Below are the code and all the weights of a small trained network. Each question names an input and a target symbol and asks about switching units off, where a switched-off unit gives its printed mean instead of its output.

import numpy as np


def w(rows, s, z=0):
    codes = np.array(rows[::2]) - 128.0
    scale = np.full(codes.shape[1], s)
    scale[-1] = z or s
    return codes * scale


def f(y):
    return y / 2 * (1 + np.tanh(0.7978845608 * (y + 0.044715 * y**3)))


def softmax(a):
    e = np.exp(a - a.max(-1, keepdims=True))
    return e / e.sum(-1, keepdims=True)


def log_softmax(a):
    a = a - a.max(-1, keepdims=True)
    return a - np.log(np.exp(a).sum(-1, keepdims=True))


def net(x, mask):
    ids = ['ΔΛΠΨαβεζηθμξτφω'.index(c) for c in x.split()]
    T = len(ids)
    res = E[ids] + P[:T]
    u = 0
    for l in range(3):
        q, k, v = (res @ M[l].T for M in (Q, K, V))
        z = softmax(np.where(np.tri(T) > 0, q @ k.T / 3**0.5, -1e9)) @ v
        res = res + np.where(mask[u], z, O[l][:, -1]) @ O[l][:, :-1]
        u += 1
        y = f(res @ A[l][:, :-1].T + A[l][:, -1])
        res = res + np.where(mask[u : u + 4], y, B[l][:, -1]) @ B[l][:, :-1]
        u += 4
    return log_softmax(res[-1] @ U[:, :-1].T + U[:, -1])


Q, K, V, O, A, B = {}, {}, {}, {}, {}, {}
E = w([
[235,245,248],'Δ',
[250,247,64],'Λ',
[225,78,95],'Π',
[103,198,49],'Ψ',
[173,129,14],'α',
[146,108,141],'β',
[56,65,182],'ε',
[146,93,129],'ζ',
[252,26,181],'η',
[41,102,251],'θ',
[10,145,130],'μ',
[36,206,129],'ξ',
[92,183,142],'τ',
[171,2,3],'φ',
[101,61,35],'ω',
],0.0059)
P = w([
[20,184,153],'0',
[194,66,12],'1',
[11,209,164],'2',
[189,69,6],'3',
[18,203,174],'4',
[197,59,21],'5',
[18,211,162],'6',
[196,65,17],'7',
],0.0024)
Q[0] = w([
[31,156,190],'L0H1',
[34,197,198],'L0H1',
[115,254,72],'L0H1',
],0.0056)
K[0] = w([
[72,134,215],'L0H1',
[98,212,254],'L0H1',
[121,222,63],'L0H1',
],0.0054)
V[0] = w([
[62,196,251],'L0H1',
[64,69,205],'L0H1',
[138,151,182],'L0H1',
],0.0034)
O[0] = w([
[5,193,101,5],'L0H1',
[83,237,209,8],'L0H1',
[19,109,135,14],'L0H1',
],0.0029,0.00018)
A[0] = w([
[92,1,131,254],'L0N1',
[61,199,243,145],'L0N2',
[255,4,99,213],'L0N3',
[31,187,243,87],'L0N4',
],0.006,0.0021)
B[0] = w([
[34,29,121,236],'L0N1',
[169,57,251,182],'L0N2',
[228,12,185,251],'L0N3',
[206,61,253,165],'L0N4',
],0.0055,0.0019)
Q[1] = w([
[39,81,225],'L1H1',
[12,149,2],'L1H1',
[12,29,37],'L1H1',
],0.0061)
K[1] = w([
[192,10,146],'L1H1',
[9,140,2],'L1H1',
[34,20,33],'L1H1',
],0.0065)
V[1] = w([
[175,212,3],'L1H1',
[52,46,73],'L1H1',
[198,117,234],'L1H1',
],0.0052)
O[1] = w([
[175,214,16,2],'L1H1',
[62,14,34,185],'L1H1',
[179,117,253,187],'L1H1',
],0.005,0.0014)
A[1] = w([
[26,21,86,191],'L1N1',
[110,3,244,147],'L1N2',
[248,169,191,253],'L1N3',
[210,109,16,71],'L1N4',
],0.0057,0.0048)
B[1] = w([
[56,22,61,252],'L1N1',
[210,3,170,255],'L1N2',
[225,235,240,239],'L1N3',
[173,9,33,144],'L1N4',
],0.0058,0.0045)
Q[2] = w([
[99,226,49],'L2H1',
[176,140,253],'L2H1',
[166,211,176],'L2H1',
],0.0047)
K[2] = w([
[169,45,65],'L2H1',
[193,187,170],'L2H1',
[255,129,192],'L2H1',
],0.0051)
V[2] = w([
[39,201,117],'L2H1',
[61,253,145],'L2H1',
[55,239,150],'L2H1',
],0.0037)
O[2] = w([
[108,74,231,12],'L2H1',
[85,114,251,3],'L2H1',
[77,107,251,15],'L2H1',
],0.0034,0.0029)
A[2] = w([
[2,222,10,254],'L2N1',
[23,49,103,126],'L2N2',
[128,182,196,42],'L2N3',
[25,33,95,129],'L2N4',
],0.0057,0.0058)
B[2] = w([
[14,254,91,254],'L2N1',
[15,66,185,218],'L2N2',
[37,55,83,138],'L2N3',
[19,70,176,242],'L2N4',
],0.0063,0.0051)
U = w([
[175,99,41,145],'Δ',
[141,227,123,218],'Λ',
[163,93,89,145],'Π',
[208,169,92,160],'Ψ',
[119,194,31,177],'α',
[96,58,28,27],'β',
[207,42,194,53],'ε',
[127,207,252,133],'ζ',
[125,20,143,14],'η',
[60,251,155,144],'θ',
[1,172,171,105],'μ',
[229,78,94,172],'ξ',
[99,73,204,63],'τ',
[177,118,85,254],'φ',
[94,85,165,39],'ω',
],0.0057,0.005)

Each question gives the input, a string of symbols that net reads in full, and the target symbol t.
The units are the heads (3 rows each of Q, K, V and O) and the neurons (one row each of A and B). Each row of codes is followed by its name. A weight is (code - 128) times the scale printed after its matrix; where a second scale follows, it is the last column's (O, A, B and U).
mask holds one flag per unit, layer by layer, with each layer's heads first. A switched-off unit (its flag False) gives its mean, the last column of its rows in O or B, instead of its output. The means were averaged over made-up inputs and are rounded, as every weight is.
A unit's drop is (log p(t) with every unit on - log p(t) with that unit switched off) / (log p(t) with every unit on - log p(t) with every unit switched off).
The circuit of an input: a set's keep is (log p(t) with only the set's units on - log p(t) with every unit switched off) / (log p(t) with every unit on - log p(t) with every unit switched off). Starting from the 12 units with the biggest drops (on a tie, the unit counted first), units are removed one at a time, each time the one whose removal leaves the highest keep (on an exact tie, the one counted first), for as long as the keep stays at least 0.8.
circuit, biggest first: the units of the circuit, biggest drop first
most important unit: the unit with the biggest drop
top k neurons: the k neurons with the biggest drops, biggest first
k most important neurons of layer l: the k neurons of layer l with the biggest drops, biggest first
drop of u: that unit's drop, to one decimal
input ε ε θ, target ε: circuit, biggest first => [L0N4; L1N2; L0N2; L1H1]
input Ψ μ ω η, target ε: circuit, biggest first => [L0N3; L1N2; L1H1]
input ε ξ ω μ Π τ η η, target ε: most important unit => L0N3
input Ψ Δ Ψ Ψ Π β Ψ, target θ: top 3 neurons => [L2N1; L1N2; L0N3]
input Π θ Ψ μ φ Ψ, target α: top 2 neurons => [L2N1; L1N2]
input Ψ ξ θ μ β θ μ φ, target η: top 3 neurons => [L0N3; L0N1; L1N1]
input Ψ ω ζ Π ω μ, target μ: top 2 neurons => [L2N1; L1N3]
input ω Π θ φ θ α ω Π, target ξ: 2 most important neurons of layer 1 => [L1N2; L1N3]
input τ ζ θ φ φ μ α, target α: top 2 neurons => [L1N2; L2N1]
input ε ε τ ξ ζ φ, target η: 3 most important neurons of layer 2 => [L2N4; L2N2; L2N1]
input φ θ θ η Π ζ μ ω, target β: 2 most important neurons of layer 1 => [L1N1; L1N3]
input ξ Π ω, target μ: 3 most important neurons of layer 1 => [L1N3; L1N2; L1N1]
input ε ζ Δ, target ζ: 2 most important neurons of layer 1 => [L1N3; L1N1]
input Ψ η Π φ α, target α: drop of L0N3 => 0.1
input α ζ Δ ξ θ, target ε: drop of L1H1 => 0.2
input ξ ω Π θ β ξ θ μ, target μ: drop of L1H1 => 0.2
input ζ Ψ Λ ζ μ θ Δ, target ζ: most important neuron of layer 1 => [L1N3]
